Here is a tiny trained network, its code and every weight. The questions are about switching its units off for an input and a class, where a switched-off unit gives its printed mean instead of its output.

import numpy as np


def w(rows, s, z=0):
    codes = np.array(rows[::2]) - 128.0
    scale = np.full(codes.shape[1], s)
    scale[-1] = z or s
    return codes * scale


def norm(h):
    return h / np.sqrt((h * h).mean(-1, keepdims=True) + 1e-5)


def f(y):
    return np.maximum(y, 0)


def log_softmax(a):
    a = a - a.max(-1, keepdims=True)
    return a - np.log(np.exp(a).sum(-1, keepdims=True))


def net(x, mask):
    res = np.array(x, float).reshape(1, 6) / 4 @ E
    u = 0
    for l in range(2):
        y = f(norm(res) @ A[l][:, :-1].T + A[l][:, -1])
        res = res + np.where(mask[u : u + 6], y, B[l][:, -1]) @ B[l][:, :-1]
        u += 6
    return log_softmax(norm(res)[-1] @ U[:, :-1].T + U[:, -1])


A, B = {}, {}
E = w([
[164,118,134,140,103,143,77,164,160,138,127],'x0',
[65,102,59,100,172,152,227,109,186,141,152],'x1',
[102,68,188,88,179,78,228,159,87,185,148],'x2',
[130,60,48,58,58,54,129,12,76,118,111],'x3',
[27,168,94,104,130,110,79,81,158,3,150],'x4',
[73,66,205,79,131,238,116,137,146,127,14],'x5',
],0.0049)
A[0] = w([
[67,87,94,61,76,152,62,126,129,252,29,111],'0.n1',
[123,125,124,24,195,154,157,194,176,229,72,82],'0.n2',
[58,125,159,83,76,161,137,9,127,54,69,2],'0.n3',
[165,89,223,22,153,107,252,144,200,120,146,79],'0.n4',
[145,99,72,163,150,102,173,147,52,113,109,96],'0.n5',
[111,217,13,153,188,149,142,154,198,76,199,120],'0.n6',
],0.0046,0.0025)
B[0] = w([
[212,115,46,207,133,181,152,141,196,1,112,249],'0.n1',
[125,53,85,179,142,136,75,170,109,137,151,241],'0.n2',
[63,219,94,102,68,126,46,136,148,96,73,242],'0.n3',
[75,141,92,167,118,45,94,219,44,133,83,251],'0.n4',
[104,136,110,67,111,181,139,69,156,111,217,181],'0.n5',
[152,105,190,191,138,53,155,71,121,59,147,251],'0.n6',
],0.0066,0.0032)
A[1] = w([
[206,145,181,167,165,192,119,188,170,174,109,119],'1.n1',
[103,114,89,103,97,128,86,122,101,71,60,99],'1.n2',
[157,128,83,2,90,77,178,84,76,217,167,115],'1.n3',
[148,130,66,150,165,74,176,100,99,165,163,134],'1.n4',
[79,88,141,125,219,105,125,167,134,196,120,2],'1.n5',
[84,177,108,2,145,208,82,86,141,57,92,89],'1.n6',
],0.0066,0.0016)
B[1] = w([
[124,192,199,86,231,209,84,54,81,137,141,236],'1.n1',
[124,55,193,55,119,63,126,112,148,160,93,255],'1.n2',
[197,200,86,67,121,160,150,216,176,255,135,223],'1.n3',
[91,137,134,107,93,226,249,146,180,90,123,229],'1.n4',
[46,89,64,236,149,129,109,191,25,120,197,189],'1.n5',
[48,149,116,44,70,110,134,89,133,221,96,242],'1.n6',
],0.0061,0.0049)
U = w([
[35,70,104,204,166,124,157,244,40,159,154,178],'0',
[29,143,107,8,42,79,82,76,169,133,50,205],'1',
[170,222,254,136,199,217,47,148,87,186,163,118],'2',
[188,31,145,93,154,77,134,153,101,158,85,2],'3',
[138,187,120,199,141,51,176,59,187,11,226,175],'4',
[177,132,136,130,72,8,35,100,98,172,163,68],'5',
[224,62,62,124,144,206,99,73,177,106,61,81],'6',
[199,185,40,37,78,158,244,166,162,207,185,122],'7',
],0.0089,0.0031)

Each question gives the input, the list of numbers given to net, and the class t.
The units are the neurons (one row each of A and B). Each row of codes is followed by its name. A weight is (code - 128) times the scale printed after its matrix; where a second scale follows, it is the last column's (A, B and U).
mask holds one flag per neuron, layer by layer. A switched-off neuron (its flag False) gives its mean, the last column of its row in B, instead of its output. The means were averaged over made-up inputs and are rounded, as every weight is.
A unit's drop is (log p(t) with every unit on - log p(t) with that unit switched off) / (log p(t) with every unit on - log p(t) with every unit switched off).
The circuit of an input: a set's keep is (log p(t) with only the set's units on - log p(t) with every unit switched off) / (log p(t) with every unit on - log p(t) with every unit switched off). Starting from all 12 units, units are removed one at a time, each time the one whose removal leaves the highest keep (on an exact tie, the one counted first), for as long as the keep stays at least 0.8.
circuit, biggest first: the units of the circuit, biggest drop first
unit that matters most: the unit with the biggest drop
k most important neurons: the k neurons with the biggest drops, biggest first
k most important neurons of layer l: the k neurons of layer l with the biggest drops, biggest first
drop of u: that unit's drop, to one decimal
input [7,-3,6,1,4,1], class 0: circuit, biggest first : (1.n6)
input [7,2,-3,-6,-2,-6], class 4: 2 most important neurons of layer 1 : (1.n3 1.n6)
input [1,-4,7,2,-6,-1], class 0: 3 most important neurons : (0.n4 1.n5 0.n2)
input [7,-6,8,-2,-1,5], class 0: 2 most important neurons : (0.n4 1.n5)
input [-1,-5,-7,1,-2,-6], class 4: circuit, biggest first : (1.n6 1.n3 0.n4)
input [5,6,7,5,2,2], class 0: circuit, biggest first : (0.n4 1.n5)
input [-8,-3,-4,8,-7,1], class 7: 3 most important neurons of layer 0 : (0.n5 0.n6 0.n2)
input [8,-8,-5,6,-2,2], class 6: 2 most important neurons : (0.n1 0.n3)
input [-7,0,-2,-7,3,6], class 1: 3 most important neurons : (1.n6 0.n3 1.n3)
input [-4,-6,5,-4,-1,-7], class 7: 2 most important neurons of layer 0 : (0.n1 0.n5)
input [3,-5,7,-3,-3,1], class 0: 3 most important neurons : (1.n5 0.n4 0.n2)
input [0,-8,0,0,-3,-6], class 7: 3 most important neurons of layer 1 : (1.n4 1.n3 1.n5)
input [7,6,-8,-6,-3,-6], class 4: 2 most important neurons : (0.n6 1.n3)
input [3,0,-4,8,-1,-6], class 7: unit that matters most : 1.n3
input [8,1,-2,-4,0,-4], class 4: 2 most important neurons : (0.n6 1.n3)
input [4,5,7,4,-6,7], class 0: 2 most important neurons : (0.n4 1.n5)
input [6,7,-6,5,1,-6], class 4: 2 most important neurons : (0.n6 1.n6)
input [4,4,-6,-5,6,1], class 4: 2 most important neurons of layer 0 : (0.n6 0.n3)
input [-5,3,3,6,4,-6], class 7: drop of 1.n3 : 0.6
input [-2,3,-5,-8,-3,-8], class 4: most important neuron : (0.n6)
input [-8,-1,8,6,-4,-2], class 7: drop of 1.n3 : 0.7
input [2,3,3,-4,8,0], class 4: drop of 1.n4 : 0.0
